Below are the code and all the weights of a small trained network. Each question names an input and a class and asks about switching units off, where a switched-off unit gives its printed mean instead of its output.

import numpy as np


def w(rows, s, z=0):
    codes = np.array(rows[::2]) - 128.0
    scale = np.full(codes.shape[1], s)
    scale[-1] = z or s
    return codes * scale


def norm(h):
    return h / np.sqrt((h * h).mean(-1, keepdims=True) + 1e-5)


def f(y):
    return np.maximum(y, 0)


def log_softmax(a):
    a = a - a.max(-1, keepdims=True)
    return a - np.log(np.exp(a).sum(-1, keepdims=True))


def net(x, mask):
    res = np.array(x, float).reshape(1, 8) / 4 @ E
    u = 0
    for l in range(3):
        y = f(norm(res) @ A[l][:, :-1].T + A[l][:, -1])
        res = res + np.where(mask[u : u + 13], y, B[l][:, -1]) @ B[l][:, :-1]
        u += 13
    return log_softmax(norm(res)[-1] @ U[:, :-1].T + U[:, -1])


A, B = {}, {}
E = w([
[84,93,176,94],'x0',
[145,64,19,129],'x1',
[114,205,133,105],'x2',
[92,114,127,215],'x3',
[110,190,84,195],'x4',
[59,173,93,130],'x5',
[2,98,141,168],'x6',
[129,32,144,171],'x7',
],0.0076)
A[0] = w([
[59,220,141,112,82],'L0N0',
[160,51,95,107,96],'L0N1',
[107,178,142,70,48],'L0N2',
[80,147,164,23,6],'L0N3',
[140,68,121,130,34],'L0N4',
[92,172,187,93,122],'L0N5',
[230,201,77,95,3],'L0N6',
[102,157,161,201,208],'L0N7',
[124,29,140,133,42],'L0N8',
[154,136,147,133,34],'L0N9',
[128,152,247,159,123],'L0N10',
[70,117,148,107,20],'L0N11',
[27,92,91,202,27],'L0N12',
],0.011,0.0035)
B[0] = w([
[88,86,133,81,215],'L0N0',
[181,90,148,97,221],'L0N1',
[98,146,162,97,170],'L0N2',
[77,126,190,56,182],'L0N3',
[116,89,132,90,163],'L0N4',
[111,143,208,79,201],'L0N5',
[254,176,87,110,253],'L0N6',
[132,139,177,228,223],'L0N7',
[155,25,149,125,199],'L0N8',
[130,157,101,150,134],'L0N9',
[135,148,242,189,227],'L0N10',
[188,151,125,96,152],'L0N11',
[101,153,29,204,220],'L0N12',
],0.0068,0.0051)
A[1] = w([
[192,211,57,87,44],'L1N0',
[26,166,29,189,69],'L1N1',
[129,79,165,93,152],'L1N2',
[145,249,53,1,209],'L1N3',
[187,146,121,74,25],'L1N4',
[179,17,101,90,71],'L1N5',
[146,24,196,189,101],'L1N6',
[227,187,80,91,60],'L1N7',
[85,166,192,69,43],'L1N8',
[130,71,156,152,102],'L1N9',
[167,103,101,190,252],'L1N10',
[192,182,216,229,27],'L1N11',
[54,178,54,194,80],'L1N12',
],0.0097,0.0027)
B[1] = w([
[202,86,139,152,210],'L1N0',
[115,166,48,114,194],'L1N1',
[53,111,124,108,185],'L1N2',
[198,111,197,129,255],'L1N3',
[142,130,94,153,179],'L1N4',
[116,46,124,80,223],'L1N5',
[99,103,134,181,219],'L1N6',
[246,170,125,136,226],'L1N7',
[36,255,133,58,181],'L1N8',
[103,106,125,148,169],'L1N9',
[82,139,159,34,224],'L1N10',
[146,138,171,197,210],'L1N11',
[105,187,39,139,187],'L1N12',
],0.0084,0.0063)
A[2] = w([
[131,38,130,139,82],'L2N0',
[159,154,161,186,92],'L2N1',
[32,147,140,126,140],'L2N2',
[109,120,182,150,12],'L2N3',
[133,106,150,101,124],'L2N4',
[203,148,136,148,71],'L2N5',
[113,171,93,3,133],'L2N6',
[83,158,140,193,177],'L2N7',
[176,167,116,128,3],'L2N8',
[208,165,127,110,94],'L2N9',
[134,100,175,117,94],'L2N10',
[172,105,228,70,89],'L2N11',
[24,143,119,134,97],'L2N12',
],0.012,0.0034)
B[2] = w([
[2,93,126,68,194],'L2N0',
[122,66,188,147,184],'L2N1',
[244,141,121,79,202],'L2N2',
[145,105,139,199,156],'L2N3',
[48,128,52,190,168],'L2N4',
[253,94,128,56,206],'L2N5',
[82,188,174,126,189],'L2N6',
[207,204,85,182,204],'L2N7',
[199,39,111,144,165],'L2N8',
[240,129,82,137,226],'L2N9',
[79,129,113,193,171],'L2N10',
[134,157,29,156,254],'L2N11',
[187,154,73,195,193],'L2N12',
],0.0067,0.0063)
U = w([
[102,200,191,53,59],'0',
[118,136,194,214,65],'1',
[99,39,122,107,254],'2',
[254,134,129,93,197],'3',
[155,207,185,159,96],'4',
[108,186,36,192,79],'5',
],0.023,0.0032)

Each question gives the input, the list of numbers given to net, and the class t.
The units are the neurons (one row each of A and B). Each row of codes is followed by its name. A weight is (code - 128) times the scale printed after its matrix; where a second scale follows, it is the last column's (A, B and U).
mask holds one flag per neuron, layer by layer. A switched-off neuron (its flag False) gives its mean, the last column of its row in B, instead of its output. The means were averaged over made-up inputs and are rounded, as every weight is.
A unit's drop is (log p(t) with every unit on - log p(t) with that unit switched off) / (log p(t) with every unit on - log p(t) with every unit switched off).
The circuit of an input: a set's keep is (log p(t) with only the set's units on - log p(t) with every unit switched off) / (log p(t) with every unit on - log p(t) with every unit switched off). Starting from the 12 units with the biggest drops (on a tie, the unit counted first), units are removed one at a time, each time the one whose removal leaves the highest keep (on an exact tie, the one counted first), for as long as the keep stays at least 0.8.
circuit, biggest first: the units of the circuit, biggest drop first
most important unit: the unit with the biggest drop
top k neurons: the k neurons with the biggest drops, biggest first
k most important neurons of layer l: the k neurons of layer l with the biggest drops, biggest first
drop of u: that unit's drop, to one decimal
input [7,2,-6,7,4,0,0,2], class 5: circuit, biggest first : L0N12
input [4,-7,3,-8,-5,6,-8,-5], class 0: 2 most important neurons of layer 0 : L0N3, L0N5
input [-4,-3,8,-4,7,-8,8,-4], class 0: 2 most important neurons of layer 0 : L0N0, L0N5
input [-4,-4,-4,4,4,0,-1,5], class 1: top 2 neurons : L0N7, L1N11
input [-3,1,-3,-3,-3,8,2,5], class 2: 2 most important neurons of layer 1 : L1N5, L1N8
input [0,-2,3,1,1,-4,1,-2], class 1: top 2 neurons : L0N10, L0N7
input [-4,0,8,-2,-2,-3,3,-6], class 0: 2 most important neurons of layer 1 : L1N8, L1N11
input [5,4,-2,-6,-2,8,-3,-2], class 0: top 2 neurons : L0N3, L1N8
input [4,2,7,-6,-1,7,-2,-5], class 0: 2 most important neurons of layer 0 : L0N3, L0N0
input [-7,-2,-3,5,1,-4,4,-2], class 5: top 2 neurons : L0N12, L1N12
input [-5,3,7,-3,0,6,2,-5], class 3: 2 most important neurons of layer 1 : L1N3, L1N0
input [-1,-3,5,1,-2,6,-3,6], class 1: top 2 neurons : L0N10, L0N7
input [-6,-1,-8,-2,7,-8,-4,6], class 2: top 2 neurons : L1N5, L2N0
input [6,-5,-5,7,-5,-5,-5,2], class 2: most important unit : L0N8
input [-1,-5,0,6,-8,-3,-1,-7], class 0: top 3 neurons : L1N8, L0N5, L0N3
input [0,8,7,8,-8,7,2,7], class 5: drop of L0N12 : 2.7
input [-1,-3,-4,-4,7,-3,7,1], class 5: drop of L0N12 : 0.8
